In the rows, 128 means zero.
[ 98  46 143  81 173 130 126  90 102 191 134 126 125 134  95 123 146 175
  75 108 126  40  92 132 162  88 104 149 133 180 210  90 166 134  88 146
 150 106 134 141 136  91] -> fet
[164 146 122 101 137 129 180 122 124 143 167 125 132 136 133 146 131 103
 112 173 115 110 174 107 171 146  93 126 148 149  92 145 101 108 147 111
 121  75 155 138 149 175] -> rof
[122  95 133 119 109 110 137 133 114 125 129 140 112 132 149 114 151 120
 126 133 148  99 127 146 122 124  92 138 137 143 133 113 122 118 110 135
 142 122 127 148 128 119] -> Tirot
[136  86 132  65 137 126 129  74 120 190 100 135  95 141 123 175 128 145
 132 113 121  58  92 168  96 138 162 155 161 144 144 140 138 148 120 133
 160 143 172 113 103 147] -> dizig
[121  85  91 135  50 106  85 106  99 139 107 151  88 160 142 149 138 121
 133  97 137  88  68 195  86 172 171 149 150 166 131 117 140 135  82 118
 168 168 126 147 101 146] -> Did
[122 140 114 111 128 132 125  96 158 159  89 121 110 144 123 141 116 125
 116 152 133 124 135 136 111 116 138 127 121 116 142 125 127 123 161 128
 125 126 162 104 126 142] -> peb
[ 91 133 127 162 172 137 100 146  96 167 121 129 162 116 155 136 127 111
 117 128 104 118 157 123 169 114 164 131 109 182 124  88 163 132 180 107
  99 151 157 122 132 143] -> Fug
[ 78 130 116 161 124 133  85 180  96 118 128 145 127  97 149 127 112 112
 151  98 138 124 110 132 124 130 134 114 142 136 128  98 154 137 115 119
 133 165 113 131 123 115] -> faz
[158 152 157 142 128 134 156 187  89  95 211  96 168 113 160  80 155 118
 138 120 123 129 181  67 173 136 103 129 113 134  81 113 136 108 142 119
 127  94 148 187 166 128] -> faz
[187 165 183 126 136 130 185 163 134  81 183  68 130 125 134  76 151 159
 137 140 122 146 165  52 134  96  99 118 100  83 115 129 124 127 134 138
 119  63 162 158 161 113] -> faz
[105 169 111 108  80 108 158 133 116  94 200 129 128 113  97 120 139 134
 170 130 126 105 139 109 123 153  89 130 163  83  80 140  70 112  93 123
 157 128  98 113 150 161] -> vufo
[130 120 142 105 189 134 163 120 110 179 193 120 139 109 148 134 131 142
 113 159 100  73 141 106 164  92  84 119 127 137 166 125 112 131 137 125
 114 100 181 115 142 140] -> rof
[125  93 145  92 147 124 140  95 119 154 101 111 137 153  90 140 144 169
  83 122 110  99 111 120 145 103 122 127 132 153 163 118 167 141 109 131
 135  77 141 127 143 125] -> Fug
[119  99 118 153  91 110 119 114 137 135 142 149 106 133 170 112 131 124
 127 153 144  92 108 161 134 105 132 142 105 132 190 141 136 143 124 132
 130 152 134 106 119 120] -> fesul
[123 145 130  82 138 149 105 136  96 151 112 114 188 142 100 161 123 155
  90 129  87 152 137 118 121 127 159 115 144 141 141  85 168 127 126 122
 108  80 114 164 146 138] -> peb
[ 96 147 162 158 181 134 125 169 114 111 182 111 164  91 113  82 119 182
 140 115 108 145 135  88 130  83 120 123  88  87 170  76 146 126 129 145
 112 139 124 138 158  72] -> fet
[101 148  96 111  77 104 148 107 142 125 169 141  56 135 130 137 110 104
 167 143 154  84 114 145  98 162 109 151 153 118  70 138  61 115 127 118
 161 170 114 117 121 156] -> fet
[156 108 150 104  84 119 128 118 110 121 144 129 136 155 139 120 154 163
 120  99 130 119 123 137 116 137 160 152 131 153 160 103 149 124  96 150
 153 126 139 173 135 106] -> fesul
[109 161 114 119  80 106 146 125 123  99 165 131 120 122 104 117 144 132
 166 120 136 113 139 119 120 149 113 136 154  94  92 126  87 110 100 129
 159 140 114 117 143 154] -> vufo
[118 104 127 184 115 132  90 133 134 106  80 151 124 132 147 114 128 113
 105 135 154 142  89 159 127 103 130 126 117 145 166 114 171 140 110 134
 111 112  99 150 115 103] -> garok
[114 128 116  70  77 100 143 128 105 128 180 130 117 139 124 144 139 146
 165 114 121  89 117 152  83 153 114 145 163 109 100 122  79 117  97 133
 181 161 136 137 139 145] -> Tirot
[165 109 147 129 127 107 177  98 154 133 144 121  81 135 151  88 155 119
 154 141 161  69 143 123 124 120  95 162 115 111 105 154 107 116 136 133
 160 117 163 119 121 131] -> dizig
[ 93 106 115 152 124 133 104 122 105 142 137 149 137 105 162 129 142  96
 117 138 127  97 127 149 169 125 136 137 128 151 162 125 140 134 131 120
 105 138 125 123 120 151] -> vufo
[ 96 163 121 137 150 144 110 157  93 159 184 124 181 111 153 129 122 120
 130 143  93 111 154 115 135 116 131 124 113 127 131  98 123 126 161 109
 104 134 133 136 146 148] -> peb
[146 167 149 133 111 119 139 146 137 100 138 123 124 128 141 115 125 156
 149 147 126 154 148 109 101 111 142 121 118 107 142 110 128 135 135 138
 114 120 124 131 134 113] -> fesul
[124 129 133 157 158 125 141 125 112 143 123 124 113 106 145 113 141 125
 119 150 127  95 148 112 134 118 104 109 119 143 144 111 139 139 136 110
 111 102 128 123 122 124] -> Did
[133 165 154 138 163 122 183 152 117 111 191  91 181 120 101  91 145 155
 123 156 100 127 189  56 174 101  87 110 107 105 103 122 121 118 155 119
 111  66 140 125 180 136] -> Fug
[161 144 157 100 156 125 188 117 105 119 188  74 179 128 106  74 162 162
 136 154 109 107 181  63 166 108  74 125 122 105 121 124 112 102 124 130
 123  70 143 160 183 139] -> bina
[133 114 108 181  84 127  80 164 130 104  59 148  92 139 181 130 128  72
 120 125 164 160 116 158 135 147 166 125 130 167 106 119 176 131 135 115
 118 136 116 158 104 137] -> faz
[149 110 164 117 174 131 128 107 140 159  71 118 103 130 128 123 139 158
 132 115 135 112 125 129 101 100 162 145 122 131 158 104 169 139 136 146
 134 124 166 123 112 103] -> dizig
[122 150 107 124 139 133 135 142 120 145 167 141 132 118 151 166 101 104
 124 173 100 130 135 130 141 131 117 101 151 131 123 145 105 133 142 109
  98 112 136 116 132 172] -> rof
[129 164 152 145 163 134 151  98 173 131 108 108 106 107 137 111 108 126
 145 151 143 133 153 104 118  97 124 128 105 104 133 130 118 128 185 141
 117 136 199  96 125 117] -> garok
[140 139 135 208 105 120 128 123 187  97  76 119 100 151 160  85 130 102
 125 149 160 177 143 130 130 110 153 129  76 109 135 149 154 127 181 136
 106 137 176 111 128 126] -> Fug
[134 137 135 176  87 112 154 134 127  88 210 119 138 121 164  58 169 111
 151 142 144 114 153 113 159 116 101 150  92  93 130 147  99 111 125 132
 131 128 137 138 152 141] -> vufo
[154 185 155 145 152 124 158 147 113 116 150  94 131 114 131 101 144 149
 148 140 109 138 182  77 108 125 128 111 111 114 103  95 121 125 152 116
 116 105 151 144 145 126] -> Did
[133 100 122 172 154 138 121 119 133 140  82 139 148 121 155 113 135  77
  80 178 149 120 154 132 204 106 116 130 110 177 143 128 172 121 170 117
  90  84 145 141 128 135] -> garok
[151 121 141 149 135 114 167 144 119 123 194 130 120 134 157  82 159 128
 125 144 143  91 139 113 154 107  63 131 114 128 139 121 108 110 101 133
 141  97 143 151 148 120] -> rof
[113 149 126 180 114 119 134 142 139 108 136 128 128 131 149 102 131 104
 139 137 139 137 151 118 139 130 125 127 108 125 102 133 126 121 160 119
 119 140 144 120 140 139] -> Fug
[ 99 147  99 165 121 122 114 160 144 125  94 136  93 106 146 128 102  86
 151 151 153 132 137 125 145 130 127 110 132 123 101 132 137 129 160 108
 121 154 139  89 119 147] -> faz
[127 124 147 157 140 129 158 123 117 122 180 120 145  99 166  74 170 103
 127 134 143  91 180  97 192 118  93 147 102 136 130 126 120 102 147 133
 118 113 156 140 146 133] -> vufo
[107  82 117 129 166 121 130 114 110 174 111 150 125 109 130 127 136 108
 122 139 141  53 134 143 166 119 109 144 143 156 138 124 153 126 128 116
 141 125 128 106 118 135] -> dizig
[170 115 135 124 121 114 176 107 167 114 143 116 110 151 121 105 136 141
 103 177 135 133 123 116 147  95  82 114 116  94 169 163 121 125 109 141
 125  61 159 122 148 132] -> rof
[108  59 102 145  50 109  91  82 127 128 107 161  84 152 160 117 162 101
 115 108 163  83  65 201 131 136 142 165 131 148 175 145 141 133  76 138
 159 160 127 134 102 140] -> vufo
[167 112 134 208 136 131 117 160 131 115 136 132 157 140 193  84 150  92
  92 171 133 167 152 134 189  97 136 122  80 149 174 125 171 119 153 128
  85  91 155 166 143 127] -> rof
[ 89 125 117 154 172 147  84 125 104 163  58 139 127 115 154 131 123  99
 133 133 135 127 144 135 140 122 149 121 138 187 148  76 164 126 153 115
  96 158 115 136 115 136] -> bina
[136 171 144 103 135 128 168 100 185 100 104  95 118 146  86 151  93 162
 139 151 119 172 112  99  67 120 142  87 141  58 145 155 108 153 136 139
 107 100 148  85 139 142] -> nuzu
[131 127 138 146 140 128 135 109 128 136 112 117 110 116 135 117 133 142
 122 131 126 115 132 123 111 123 130 115 114 120 166 122 143 141 132 127
 120 120 158 124 125 116] -> Did
[141 107 130 125  93  97 160 100 153 124 144 131  94 143 133  93 147 146
 133 151 156  86 129 131 137 104 101 148 110 115 169 139 117 125 112 141
 155 127 147 108 134 113] -> fesul
[165 133 135 131  60 118 145 103 144  88 149 115 119 151 149 105 159 121
 131 136 135 145 132 134 125 142 149 146 120 100 128 158 113 123 120 141
 131 111 146 151 137 158] -> vufo
[164 101 144 174 122 126 134 144 136 125 135 106 116 134 190  79 152  93
 110 151 148 120 149 119 179 102 129 139  81 141 145 143 160 128 167 125
 113 115 190 146 135 130] -> faz
[131 151 104 171 106 121 137 150 139  99 143 152 105 112 155 127 118  83
 164 168 147 128 137 138 113 151 116 127 149  91  70 160 105 126 135 105
 120 129  91 115 122 158] -> dizig
[ 58  96 115 138 139 123  98 136 114 149 104 162 114  96 145 137 112 118
 138 122 145  93 105 165 117 110 109 120 142 136 176 103 136 133 120 138
 132 174 130  96 113 106] -> Tirot
[128 146 148 190 148 125 154 143 144 107 146 110 143 122 152  78 137 114
 124 154 134 137 170  94 165 102 107 120  82 116 129 136 136 122 176 125
  99 109 159 118 151 127] -> Fug
[156 106 137  70 128 146 114 102  88 154  79 107 170 162 105 147 157 159
  97 115 107 133 131 124 141 144 174 134 163 175 146  90 183 121 103 129
 129  83 128 190 147 145] -> bina
[ 78 133 118 157 170 127 110 141 130 156 108 132 125 105 124 115 108 122
 128 151 136 120 144 126 158 100 139 134 109 145 149  87 149 122 163 123
 104 160 132 106 126 118] -> fet
[156 108 119  90 104 109 168  70 143 140 107 111  83 145 103 145 140 141
 103 161 128  86 119 130 116 141 106 118 146 118 137 161 118 137 108 118
 143  79 151 117 126 150] -> Did
[ 93 149 116 153 158 133 116 143 124 144 117 151 122  89 143 144 102 102
 174 133 134 114 145 138 113 142 146 130 146 115 103 123 125 130 160 117
 121 177 135  94 113 140] -> dizig
[107 126 129 152 156 151 112 147 122 119 110 141 157 124 150 152 111 103
 105 130 123 149 120 122 133 138 148 101 136 151 157 115 155 140 144 124
  84 109 115 141 125 140] -> nuzu
[136 120 117  86  87 131 136  91 122 146 147 127 123 156 140 146 133 117
 107 129 128  94 119 147 109 151 118 143 142 132 119 142 111 117 122 126
 145 111 143 154 131 153] -> peb
[107 111 117 141 162 141  92 118 133 157  33 162 100 108 146 171 102  97
 127 143 138 125 117 164 114 129 169 123 150 153 148 119 176 149 154 119
 102 136 119 104  89 136] -> dizig
[143 115 147 112 109 122 130 136 119 120 127 113  90 141 137 116 144 147
 134  99 146 111 105 117 107 121 126 136 133 137 128 108 146 134 104 137
 160 120 146 151 127 112] -> faz
[171  89 105 116  64 113 133 122 126 114 123 147 118 181 129 134 152 115
  91 138 140 132 105 161 147 154 123 133 151 155 126 142 139 109  72 132
 152  81 121 178 136 151] -> rof
[ 77 146 126 121 129 132 131 121 109 126 168 138 130  87 122 133 125 136
 154 114 127  95 127 120 124 132 105 122 155 108 137 123 104 131 111 133
 130 144 115 102 130 136] -> vufo
[115 137 139  67 151 130 120 140  95 158 113 109 122 119 100 156 124 157
 141  92 112 104 131 103 122 132 151 127 162 158 106  76 150 131 124 123
 157 137 163 134 129 129] -> faz
[164 132 123 125  82 138 108 140 117 117 111 117 174 175 133 116 151 118
  90 133 122 167 150 132 138 147 168 142 118 149 117 103 167 105 131 125
 121  84 125 197 149 142] -> peb
[ 96 113 102 121  87 138  85  98 140 146  79 151 103 150 135 161 106 123
 113 117 142 124  73 182  74 136 152 126 142 120 169 130 143 138 111 137
 135 147 122 120 106 130] -> peb
[147 122 108 173  91 130 106 169 114 112 132 133 131 131 194 125 133  59
 118 152 135 143 145 136 175 148 152 127 119 159  92 148 153 127 157  97
 104 123 138 161 127 167] -> faz
[ 94 146 117 163 101 111 134 138 134  94 154 135 128 107 117  90 141 128
 157 137 146 125 134 120 140 119 104 126 127  84 136 129 108 120 108 133
 133 135 105 101 140 132] -> vufo
[136  94 140 115 150 138 139 124 116 126 117 124 161 152 121 138 142 132
  78 131 122 123 115 115 151 125 129 114 134 159 169 114 160 134 111 130
 107  65 115 160 141 135] -> nuzu
[ 93 131 102 110  84 120 122 120 107 133 168 146 117 139 130 138 127 128
 133 125 133  81  94 151  86 138  89 131 150 113 118 125  95 126  88 118
 154 125  79 133 128 141] -> peb
[143 132 143 146 125 139 150 123 158  97 124 120 122 149 149 123 122 111
 120 136 143 154 126 112 114 137 137 116 116 119 145 139 127 130 149 140
 106 107 150 139 129 137] -> nuzu
[121 100 125  99 104 121 136  82 129 132 112 130 111 132 111 133 150 130
 106 130 135  99 116 137 146 128 121 139 146 133 152 135 134 126 100 137
 138 100 129 121 127 143] -> vufo
[108 125 136 200 139 122 102 171 155  90  68 140 126 108 162  90 119 111
 126 170 150 189 136 139 122  74 123  96  91  99 190 110 165 135 152 143
  78 123 123 116 123  93] -> Tirot
[ 97 146  89 189 100 102 135 141 114 123 176 145  99 104 159 107 129  83
 165 156 135  81 141 141 126 148  90 121 117 116 103 148  84 126 136  92
 135 171 123 103 126 158] -> Did
[139 125 110 197  89 121 116 139 179  96  55 147  96 130 195 107 117  48
 132 179 176 185 164 164 141 135 148 124 100 126 125 153 138 113 195 133
  86 154 171 121 112 141] -> Tirot
[169 130 135  60  85 139 136  90 127 139 148 101 146 173 123 161 130 156
  90 145  95 134 107 138  91 133 151 127 138 104 146 150 128 139 119 134
 124  72 149 163 140 157] -> peb
[ 84 141 114 157 106 137  81 158  98 130 144 144 161 129 140 115 127 132
 136  96 128 126 110 150  97 132 138 131 125 122 147  85 142 120 108 130
 139 162 103 152 136 114] -> peb
[109  96 132 158 155 134 118 125 103 147 117 137 156 105 148  94 165 102
 101 136 140  94 165 120 212 109 121 145 112 178 162  96 166 113 140 126
 107 111 138 137 133 131] -> vufo
[106 115 130 117 115 113 123 153  97 124 139 146 128 122 144 125 141 121
 136 122 135 109 133 138 119 130 103 128 147 149 119  92 122 117 110 130
 138 132 113 153 131 120] -> Tirot
[ 95  89  98 163 128 124  85 126 124 151  74 180  89 132 164 152 116  98
 102 138 154 120  79 185 129 119 122 112 148 173 174 111 158 138 100 126
 119 134 104 128 102 124] -> rof
[103  91 132 138 169 145  98 102 122 154  44 119 142 132 108 113 132 155
 102 139 132 137 109 135 142  82 142 115 119 143 223  96 194 141 118 141
 100 112 124 124 133 106] -> bina
[113 153 131 119 133 116 200 111 163 107 232 101 100 102 131 102  94 124
 140 201 126 103 148  75 144 101  52 120 110  72  99 174  65 125 153 113
 102  86  95  88 143 141] -> fet
[111 198 132  78 111 111 163 142 100 124 228 136 143  99 122 148 119 145
 191 114  99 104 172  84 107 161 111 131 161 123  65 109  66 113 130 115
 158 160 139 131 147 154] -> fesul
[123 162 126 166 144 126 165 132 128 118 169 114 122 110 161  77 139  95
 166 171 143 110 182  87 152 121  72 125 115 117  95 132  87 106 161 110
 107 128 123 126 150 154] -> bina
[100 104 123  73 159 139 146  95  91 187 172 131 133 117 138 154 130 123
  89 150 112  33 125 123 142 116  59 126 149 157 139 124 113 130 122 110
 124  80 112 130 130 146] -> peb
[183  87 144 134 123 141 121 118 125 128  77 132 146 149 157 129 148 103
  93 131 136 142 143 150 150 146 174 147 129 162 133 143 188 124 139 134
 112  85 145 178 122 136] -> dizig
[131 157 149  64 166 137 166  88 128 154 165 102 139 109 106 167 104 157
 127 160  91  98 131  98 119 104 109 117 145 105 125 145 101 147 155 122
 117  92 174 105 136 150] -> garok
[112 143 125 105 116 107 155 117 135 128 161 131 118 113 112 127 116 157
 147 155 125  95 134 115 123 109 101 123 138 103 149 131 104 134 116 129
 138 127 125  90 136 124] -> fesul
[100 122 146 172 183 136  75 178  96 141 114 137 177  98 132 110 126 160
 147 108 103 144 117 133 121  84 180 124 110 117 185  73 193 145 123 133
 112 152 123 130 129  93] -> dizig
[156 117 139 180 113 121 130 117 152 112 100 132 104 145 166  87 151  98
 119 140 169 124 136 135 141 113 124 151  97 151 123 123 142 115 149 134
 132 117 152 154 121 116] -> garok
[107 102 115  76 139 149  91  62 140 159   4 144 108 123 101 213 108 120
  85 130 113 147 112 159 130 138 195 115 176 171 176 118 176 149 133 134
  96 106 134 104  96 157] -> vufo
